[[149 140 111 143 108 148 151]
 [122 128 140 126 145 107 111]
 [123 143 126 113 131 104 128]
 [148 155 107 132 109 127 153]
 [146 149 116 137 119 123 141]
 [149 139 114 146 113 144 146]
 [129 142 131 124 137 103 121]
 [127 150 121 112 125 103 135]
 [108 103 142 118 138 134 113]
 [146 128 117 148 114 155 143]
 [140 125 122 143 119 149 137]]
=>
[[122 128 140 126 145 107 111]
 [148 155 107 132 109 127 153]
 [149 139 114 146 113 144 146]
 [127 150 121 112 125 103 135]
 [146 128 117 148 114 155 143]]

[[130 129 131 140 139 134 135 129 127 129 133 128 128]
 [129 129 129 131 151 132 147 128 141 128 129 128 133]
 [127 126 124 105 116 133 150 129 124 126 121 129 119]
 [127 127 124 128 145 140 142 128 142 127 122 128 120]]
=>
[[129 129 129 131 151 132 147 128 141 128 129 128 133]
 [127 127 124 128 145 140 142 128 142 127 122 128 120]]

[[126 118 125 133 122 122 152 134]
 [122 138 137 120 123 123 109 125]
 [130 137 112 121 128 128 143 144]
 [129 124 124 120 135 135 112 140]
 [136 126 123 131 138 138 122 128]
 [129 138 119 112 127 127 141 143]
 [121 119 124 120 135 135 116 142]
 [124 138 136 125 129 129 109 118]]
=>
[[122 138 137 120 123 123 109 125]
 [129 124 124 120 135 135 112 140]
 [129 138 119 112 127 127 141 143]
 [124 138 136 125 129 129 109 118]]

[[134 131 129 129 125 132 132 125]
 [123 128 129 128 122 129 129 131]
 [132 132 128 128 118 132 127 126]
 [130 124 130 131 113 128 128 133]
 [131 130 127 126 107 126 128 126]
 [131 131 129 127 130 126 125 124]
 [130 134 130 127  99 124 129 125]
 [133 126 129 129 133 132 130 130]
 [127 125 130 132 126 130 129 131]
 [129 127 127 134 127 135 135 134]]
=>
[[123 128 129 128 122 129 129 131]
 [130 124 130 131 113 128 128 133]
 [131 131 129 127 130 126 125 124]
 [133 126 129 129 133 132 130 130]
 [129 127 127 134 127 135 135 134]]

[[147 152 129 114 106]
 [113 104 122 119 112]
 [114 112 131 126 124]
 [137 130 120 114 104]
 [121 133 124 114 110]]
=>
[[113 104 122 119 112]
 [137 130 120 114 104]]

[[127 126 125 127 126 128]
 [124 125 120 123 126 123]
 [127 127 135 128 128 137]
 [128 127 115 129 103 135]
 [124 125 148 124 156 127]
 [128 127 128 129 117 139]
 [126 126 114 125 111 126]]
=>
[[124 125 120 123 126 123]
 [128 127 115 129 103 135]
 [128 127 128 129 117 139]]
